Below are the code and all the weights of a small trained network. Each question names an input and a class and asks about switching units off, where a switched-off unit gives its printed mean instead of its output.

import numpy as np


def w(rows, s, z=0):
    codes = np.array(rows[::2]) - 128.0
    scale = np.full(codes.shape[1], s)
    scale[-1] = z or s
    return codes * scale


def norm(h):
    return h / np.sqrt((h * h).mean(-1, keepdims=True) + 1e-5)


def f(y):
    return np.maximum(y, 0)


def log_softmax(a):
    a = a - a.max(-1, keepdims=True)
    return a - np.log(np.exp(a).sum(-1, keepdims=True))


def net(x, mask):
    res = np.array(x, float).reshape(1, 7) / 4 @ E
    u = 0
    for l in range(3):
        y = f(norm(res) @ A[l][:, :-1].T + A[l][:, -1])
        res = res + np.where(mask[u : u + 3], y, B[l][:, -1]) @ B[l][:, :-1]
        u += 3
    return log_softmax(norm(res)[-1] @ U[:, :-1].T + U[:, -1])


A, B = {}, {}
E = w([
[121,134,126,136,136,134,128,154,129,142,143],'x0',
[186,254,113,75,25,133,134,108,166,143,197],'x1',
[155,121,130,138,103,117,113,131,149,94,109],'x2',
[63,42,54,91,26,56,166,177,99,154,167],'x3',
[142,126,122,161,112,125,130,139,144,143,121],'x4',
[173,101,124,106,134,158,127,114,75,172,144],'x5',
[135,150,28,158,162,111,73,109,92,82,170],'x6',
],0.0088)
A[0] = w([
[99,190,49,181,130,165,54,87,77,99,166,4],'L0N1',
[121,137,129,180,163,245,128,89,128,95,63,173],'L0N2',
[137,123,254,61,106,164,161,205,175,193,86,101],'L0N3',
],0.0058,0.003)
B[0] = w([
[149,117,246,141,88,117,80,71,86,90,192,223],'L0N1',
[130,69,131,123,107,107,202,171,130,166,148,254],'L0N2',
[123,122,214,153,66,138,39,60,142,84,173,236],'L0N3',
],0.011,0.0044)
A[1] = w([
[141,244,56,90,103,210,84,87,196,173,137,81],'L1N1',
[181,108,84,198,204,35,30,73,83,116,209,21],'L1N2',
[233,239,208,169,254,229,147,115,157,113,69,7],'L1N3',
],0.0069,0.0017)
B[1] = w([
[132,149,100,180,44,250,114,221,63,125,88,204],'L1N1',
[99,121,182,148,110,133,106,72,219,156,167,254],'L1N2',
[101,51,70,80,91,114,198,170,150,149,170,253],'L1N3',
],0.011,0.0059)
A[2] = w([
[154,131,89,137,167,129,58,142,147,83,182,111],'L2N1',
[130,48,151,163,254,106,77,149,121,138,57,4],'L2N2',
[142,82,71,66,81,157,153,165,165,123,159,171],'L2N3',
],0.0083,0.0024)
B[2] = w([
[166,99,142,130,139,108,52,106,123,165,128,159],'L2N1',
[182,251,83,104,85,162,107,114,99,111,115,200],'L2N2',
[110,147,81,142,231,114,156,125,147,112,91,255],'L2N3',
],0.019,0.0069)
U = w([
[131,73,206,143,91,127,83,76,140,149,133,226],'0',
[172,254,70,122,91,164,138,168,61,121,60,6],'1',
[118,46,76,112,186,76,226,178,145,140,119,166],'2',
],0.0098,0.0022)

Each question gives the input, the list of numbers given to net, and the class t.
The units are the neurons (one row each of A and B). Each row of codes is followed by its name. A weight is (code - 128) times the scale printed after its matrix; where a second scale follows, it is the last column's (A, B and U).
mask holds one flag per neuron, layer by layer. A switched-off neuron (its flag False) gives its mean, the last column of its row in B, instead of its output. The means were averaged over made-up inputs and are rounded, as every weight is.
A unit's drop is (log p(t) with every unit on - log p(t) with that unit switched off) / (log p(t) with every unit on - log p(t) with every unit switched off).
The circuit of an input: a set's keep is (log p(t) with only the set's units on - log p(t) with every unit switched off) / (log p(t) with every unit on - log p(t) with every unit switched off). Starting from all 9 units, units are removed one at a time, each time the one whose removal leaves the highest keep (on an exact tie, the one counted first), for as long as the keep stays at least 0.8.
units of the circuit, in order: the units of the circuit, biggest drop first
unit that matters most: the unit with the biggest drop
k most important neurons: the k neurons with the biggest drops, biggest first
k most important neurons of layer l: the k neurons of layer l with the biggest drops, biggest first
drop of u: that unit's drop, to one decimal
input [2,-8,4,7,2,-8,6], class 1: units of the circuit, in order	(L2N2 L1N3 L0N2)
input [0,-8,2,-1,-8,0,8], class 0: units of the circuit, in order	(L1N2)
input [8,-8,6,6,-1,-2,-5], class 1: 2 most important neurons	(L2N2 L1N3)
input [2,3,6,-7,6,5,6], class 2: 2 most important neurons	(L1N3 L0N3)
input [0,-7,3,0,8,2,6], class 1: 2 most important neurons	(L2N2 L0N3)
input [2,-2,6,2,-3,7,1], class 1: units of the circuit, in order	(L0N3 L1N3)
input [-4,7,8,4,-7,-8,7], class 0: 2 most important neurons of layer 2	(L2N2 L2N1)
input [-4,-1,-1,3,8,-5,-3], class 0: 4 most important neurons	(L1N3 L0N3 L2N3 L0N2)
input [7,-6,6,-4,-8,7,-1], class 1: 2 most important neurons	(L2N2 L0N2)
input [-6,-6,5,-3,-4,8,4], class 1: 2 most important neurons	(L2N2 L0N3)
input [-3,-7,-7,7,7,-6,-3], class 1: 3 most important neurons	(L2N2 L1N3 L0N2)
input [1,-3,4,-7,3,-8,-5], class 2: 3 most important neurons	(L1N3 L0N1 L1N2)
input [-2,-7,5,7,7,-3,4], class 1: 2 most important neurons	(L2N2 L1N3)
input [-4,-3,-4,-3,8,4,1], class 1: 3 most important neurons	(L0N2 L2N2 L1N3)
input [-6,2,-3,-7,8,5,8], class 0: unit that matters most	L0N1
input [-1,-1,-7,8,-2,-1,8], class 0: 2 most important neurons of layer 0	(L0N2 L0N1)
input [-7,3,3,-8,1,-8,-2], class 2: drop of L1N3	0.8
input [-4,4,1,-1,-3,-3,8], class 0: drop of L0N1	0.1
input [-5,-2,3,5,-3,-8,8], class 0: drop of L1N3	0.1
input [4,2,0,6,-2,-2,8], class 0: most important neuron of layer 0	(L0N1)
